Below is a small trained network, with its code and all its weights. Each question gives an input and a target symbol and asks what happens when units are switched off, that is, made to give their printed mean instead of their output.

import numpy as np


def w(rows, s, z=0):
    codes = np.array(rows[::2]) - 128.0
    scale = np.full(codes.shape[1], s)
    scale[-1] = z or s
    return codes * scale


def norm(h):
    return h / np.sqrt((h * h).mean(-1, keepdims=True) + 1e-5)


def f(y):
    return y / 2 * (1 + np.tanh(0.7978845608 * (y + 0.044715 * y**3)))


def softmax(a):
    e = np.exp(a - a.max(-1, keepdims=True))
    return e / e.sum(-1, keepdims=True)


def log_softmax(a):
    a = a - a.max(-1, keepdims=True)
    return a - np.log(np.exp(a).sum(-1, keepdims=True))


def net(x, mask):
    ids = ['ΠΦαεζηλμτψω'.index(c) for c in x.split()]
    T = len(ids)
    res = E[ids] + P[:T]
    q, k, v = (norm(res) @ M[0].T for M in (Q, K, V))
    z = softmax(np.where(np.tri(T) > 0, q @ k.T / 2**0.5, -1e9)) @ v
    res = res + np.where(mask[0], z, O[0][:, -1]) @ O[0][:, :-1]
    y = f(norm(res) @ A[0][:, :-1].T + A[0][:, -1])
    res = res + np.where(mask[1:25], y, B[0][:, -1]) @ B[0][:, :-1]
    return log_softmax(norm(res)[-1] @ U[:, :-1].T + U[:, -1])


Q, K, V, O, A, B = {}, {}, {}, {}, {}, {}
E = w([
[66,224,192],'Π',
[2,113,124],'Φ',
[100,60,189],'α',
[129,58,202],'ε',
[204,179,20],'ζ',
[76,220,155],'η',
[68,235,172],'λ',
[50,160,128],'μ',
[127,53,208],'τ',
[160,20,202],'ψ',
[94,65,191],'ω',
],0.0081)
P = w([
[35,75,254],'0',
[76,41,144],'1',
[123,81,148],'2',
[153,98,153],'3',
[172,111,156],'4',
[186,125,161],'5',
[200,136,164],'6',
[211,143,169],'7',
],0.0047)
Q[0] = w([
[82,162,98],'H1',
[15,79,2],'H1',
],0.0055)
K[0] = w([
[139,195,204],'H1',
[2,40,208],'H1',
],0.004)
V[0] = w([
[143,158,11],'H1',
[61,146,167],'H1',
],0.011)
O[0] = w([
[247,254,173,2],'H1',
[83,46,155,204],'H1',
],0.0083,0.0084)
A[0] = w([
[115,117,132,66],'N1',
[105,109,131,40],'N2',
[124,159,91,70],'N3',
[121,110,125,155],'N4',
[134,126,114,71],'N5',
[111,130,161,121],'N6',
[119,88,75,51],'N7',
[143,159,125,90],'N8',
[125,117,128,68],'N9',
[133,107,108,212],'N10',
[156,163,122,71],'N11',
[221,80,72,11],'N12',
[124,155,97,27],'N13',
[92,169,99,247],'N14',
[123,143,129,59],'N15',
[186,183,114,182],'N16',
[157,113,49,235],'N17',
[134,149,125,13],'N18',
[79,179,9,7],'N19',
[124,119,120,178],'N20',
[138,141,142,98],'N21',
[144,126,152,80],'N22',
[131,197,43,165],'N23',
[143,133,128,103],'N24',
],0.014,0.0019)
B[0] = w([
[122,140,113,171],'N1',
[118,153,99,222],'N2',
[118,88,168,87],'N3',
[132,160,118,214],'N4',
[126,128,140,104],'N5',
[110,155,113,186],'N6',
[183,181,133,254],'N7',
[133,89,134,87],'N8',
[121,138,124,143],'N9',
[145,165,132,209],'N10',
[97,122,130,95],'N11',
[160,67,61,138],'N12',
[116,82,167,83],'N13',
[252,6,162,156],'N14',
[132,103,138,95],'N15',
[61,109,53,134],'N16',
[154,208,152,153],'N17',
[113,95,142,79],'N18',
[25,65,164,129],'N19',
[139,142,121,179],'N20',
[117,143,157,95],'N21',
[137,144,178,108],'N22',
[150,185,131,124],'N23',
[118,128,147,94],'N24',
],0.02,0.003)
U = w([
[37,44,137,238],'Π',
[123,132,9,149],'Φ',
[164,100,181,45],'α',
[129,208,146,19],'ε',
[169,89,174,43],'ζ',
[134,204,139,2],'η',
[182,78,168,54],'λ',
[141,162,203,88],'μ',
[143,159,211,115],'τ',
[216,101,110,72],'ψ',
[242,223,91,217],'ω',
],0.013,0.0039)

Each question gives the input, a string of symbols that net reads in full, and the target symbol t.
The units are the heads (2 rows each of Q, K, V and O) and the neurons (one row each of A and B). Each row of codes is followed by its name. A weight is (code - 128) times the scale printed after its matrix; where a second scale follows, it is the last column's (O, A, B and U).
mask holds one flag per unit, heads first, then neurons. A switched-off unit (its flag False) gives its mean, the last column of its rows in O or B, instead of its output. The means were averaged over made-up inputs and are rounded, as every weight is.
A unit's drop is (log p(t) with every unit on - log p(t) with that unit switched off) / (log p(t) with every unit on - log p(t) with every unit switched off).
The circuit of an input: a set's keep is (log p(t) with only the set's units on - log p(t) with every unit switched off) / (log p(t) with every unit on - log p(t) with every unit switched off). Starting from the 12 units with the biggest drops (on a tie, the unit counted first), units are removed one at a time, each time the one whose removal leaves the highest keep (on an exact tie, the one counted first), for as long as the keep stays at least 0.8.
circuit, biggest first: the units of the circuit, biggest drop first
k most important neurons: the k neurons with the biggest drops, biggest first
drop of u: that unit's drop, to one decimal
input λ ψ α ψ, target Φ: 3 most important neurons => (N19 N14 N7)
input η ω τ ε α μ η ω, target Φ: 3 most important neurons => (N19 N14 N7)
input ψ μ ε μ τ Φ ψ η, target Π: circuit, biggest first => (N17 N7)
input ω α ψ ω ω α, target Φ: circuit, biggest first => (N19)
input ψ ψ ω α Φ ω, target Φ: 3 most important neurons => (N19 N7 N14)
input ψ μ η η η η ω ψ, target Φ: circuit, biggest first => (N14 N19)
input τ ω η η ε τ ε τ, target Φ: circuit, biggest first => (N19 N14)
input Φ α η η ψ η Φ Π, target Π: 4 most important neurons => (N7 N17 N10 N23)
input ω Φ τ ω ζ, target ω: 3 most important neurons => (N17 N12 N7)
input ψ ζ α τ α ε ψ, target ω: 2 most important neurons => (N14 N16)
input μ ψ τ Φ λ, target Π: drop of N17 => 0.2
input Π α ω η, target Π: drop of N14 => 0.1
input ω τ Π Φ ψ η ψ α, target Φ: drop of N19 => 0.5
